Below are the code and all the weights of a small trained network. Each question names an input and a class and asks about switching units off, where a switched-off unit gives its printed mean instead of its output.

import numpy as np


def w(rows, s, z=0):
    codes = np.array(rows[::2]) - 128.0
    scale = np.full(codes.shape[1], s)
    scale[-1] = z or s
    return codes * scale


def norm(h):
    return h / np.sqrt((h * h).mean(-1, keepdims=True) + 1e-5)


def f(y):
    return y / 2 * (1 + np.tanh(0.7978845608 * (y + 0.044715 * y**3)))


def log_softmax(a):
    a = a - a.max(-1, keepdims=True)
    return a - np.log(np.exp(a).sum(-1, keepdims=True))


def net(x, mask):
    res = np.array(x, float).reshape(1, 3) / 4 @ E
    u = 0
    for l in range(3):
        y = f(norm(res) @ A[l][:, :-1].T + A[l][:, -1])
        res = res + np.where(mask[u : u + 9], y, B[l][:, -1]) @ B[l][:, :-1]
        u += 9
    return log_softmax(norm(res)[-1] @ U[:, :-1].T + U[:, -1])


A, B = {}, {}
E = w([
[253,53,149,137,107],'x0',
[135,158,85,12,27],'x1',
[54,75,229,148,58],'x2',
],0.004)
A[0] = w([
[147,150,186,123,146,174],'0.n1',
[42,229,146,249,152,85],'0.n2',
[99,230,63,113,77,4],'0.n3',
[94,43,45,53,126,156],'0.n4',
[183,142,120,139,11,58],'0.n5',
[238,255,87,202,216,136],'0.n6',
[165,82,145,143,68,135],'0.n7',
[249,154,152,158,160,54],'0.n8',
[67,109,136,176,83,210],'0.n9',
],0.0072,0.0013)
B[0] = w([
[155,81,131,130,113,136],'0.n1',
[146,148,213,206,48,229],'0.n2',
[86,128,116,76,254,190],'0.n3',
[88,186,110,117,128,158],'0.n4',
[174,181,143,87,117,163],'0.n5',
[136,157,200,31,81,253],'0.n6',
[182,157,81,143,136,154],'0.n7',
[70,57,112,84,203,177],'0.n8',
[55,69,103,173,75,168],'0.n9',
],0.0062,0.0052)
A[1] = w([
[101,189,98,179,189,114],'1.n1',
[180,46,45,217,105,132],'1.n2',
[144,209,188,136,70,41],'1.n3',
[41,184,84,132,190,10],'1.n4',
[78,89,207,125,102,253],'1.n5',
[100,167,2,151,210,11],'1.n6',
[200,123,143,161,178,214],'1.n7',
[55,153,58,63,114,185],'1.n8',
[152,217,170,150,30,140],'1.n9',
],0.0078,0.0015)
B[1] = w([
[203,169,167,38,163,132],'1.n1',
[162,124,170,255,134,164],'1.n2',
[216,156,154,42,144,195],'1.n3',
[119,191,82,53,128,172],'1.n4',
[159,92,38,75,101,253],'1.n5',
[104,100,144,78,187,146],'1.n6',
[88,140,102,120,49,156],'1.n7',
[64,156,81,194,69,237],'1.n8',
[145,131,208,56,114,230],'1.n9',
],0.0065,0.0039)
A[2] = w([
[202,181,38,132,131,6],'2.n1',
[162,90,67,220,162,42],'2.n2',
[176,69,133,144,140,106],'2.n3',
[148,138,44,71,118,48],'2.n4',
[107,193,104,88,134,169],'2.n5',
[150,76,77,93,191,6],'2.n6',
[130,113,24,81,1,74],'2.n7',
[116,198,82,164,220,37],'2.n8',
[106,54,139,118,165,157],'2.n9',
],0.0095,0.0017)
B[2] = w([
[184,117,254,155,213,151],'2.n1',
[175,144,23,76,112,151],'2.n2',
[97,164,132,52,158,162],'2.n3',
[106,146,138,228,168,220],'2.n4',
[185,45,125,165,73,254],'2.n5',
[82,34,231,139,162,138],'2.n6',
[118,181,113,180,206,247],'2.n7',
[59,94,155,16,156,149],'2.n8',
[150,29,63,114,185,139],'2.n9',
],0.0073,0.0045)
U = w([
[239,217,197,40,53,208],'0',
[78,82,214,235,7,100],'1',
[151,2,148,21,214,3],'2',
[201,56,27,208,74,159],'3',
[50,201,91,27,198,138],'4',
[21,228,52,226,73,112],'5',
[195,179,159,249,238,106],'6',
],0.013,0.0043)

Each question gives the input, the list of numbers given to net, and the class t.
The units are the neurons (one row each of A and B). Each row of codes is followed by its name. A weight is (code - 128) times the scale printed after its matrix; where a second scale follows, it is the last column's (A, B and U).
mask holds one flag per neuron, layer by layer. A switched-off neuron (its flag False) gives its mean, the last column of its row in B, instead of its output. The means were averaged over made-up inputs and are rounded, as every weight is.
A unit's drop is (log p(t) with every unit on - log p(t) with that unit switched off) / (log p(t) with every unit on - log p(t) with every unit switched off).
The circuit of an input: a set's keep is (log p(t) with only the set's units on - log p(t) with every unit switched off) / (log p(t) with every unit on - log p(t) with every unit switched off). Starting from the 12 units with the biggest drops (on a tie, the unit counted first), units are removed one at a time, each time the one whose removal leaves the highest keep (on an exact tie, the one counted first), for as long as the keep stays at least 0.8.
circuit, biggest first: the units of the circuit, biggest drop first
unit that matters most: the unit with the biggest drop
k most important neurons: the k neurons with the biggest drops, biggest first
k most important neurons of layer l: the k neurons of layer l with the biggest drops, biggest first
input [4,-5,-3], class 2: circuit, biggest first	[0.n8]
input [5,-3,2], class 3: 3 most important neurons of layer 0	[0.n6 0.n3 0.n7]
input [-8,0,-1], class 0: 2 most important neurons	[0.n2 0.n8]
input [-7,4,8], class 5: circuit, biggest first	[2.n7 1.n5 0.n6]
input [0,-7,0], class 0: 3 most important neurons of layer 0	[0.n2 0.n3 0.n6]
input [1,6,-8], class 6: circuit, biggest first	[2.n4 2.n1]
input [1,-1,-5], class 2: 2 most important neurons of layer 0	[0.n8 0.n2]
input [3,-1,4], class 3: 2 most important neurons of layer 0	[0.n6 0.n2]
input [-1,6,8], class 5: 2 most important neurons	[0.n2 2.n7]
input [3,2,-5], class 6: 2 most important neurons	[0.n2 0.n8]
input [0,-3,-6], class 0: 2 most important neurons	[0.n6 0.n3]
input [1,-8,-8], class 2: 3 most important neurons	[0.n8 1.n8 0.n5]
input [-3,8,0], class 4: 2 most important neurons of layer 0	[0.n3 0.n2]
input [4,0,-3], class 2: circuit, biggest first	[0.n8]
input [1,-2,6], class 3: 2 most important neurons of layer 0	[0.n6 0.n9]
input [-6,2,1], class 5: 3 most important neurons of layer 0	[0.n2 0.n9 0.n7]
input [1,1,-3], class 6: 3 most important neurons of layer 1	[1.n9 1.n8 1.n6]
input [-1,2,-6], class 4: 4 most important neurons	[0.n2 0.n3 1.n8 0.n6]
input [4,1,7], class 0: 2 most important neurons	[0.n8 0.n3]
input [-6,-3,-8], class 0: unit that matters most	0.n6
input [0,3,1], class 5: 2 most important neurons	[1.n8 0.n2]
input [5,2,-8], class 6: 2 most important neurons	[0.n2 0.n8]
input [2,5,-1], class 6: 2 most important neurons	[0.n2 0.n6]
input [0,3,5], class 5: 2 most important neurons of layer 0	[0.n2 0.n9]
input [5,1,-2], class 6: 3 most important neurons	[0.n8 0.n3 1.n9]
input [5,0,-8], class 2: 4 most important neurons of layer 0	[0.n8 0.n2 0.n9 0.n7]
input [-1,-4,-8], class 0: circuit, biggest first	[0.n6]
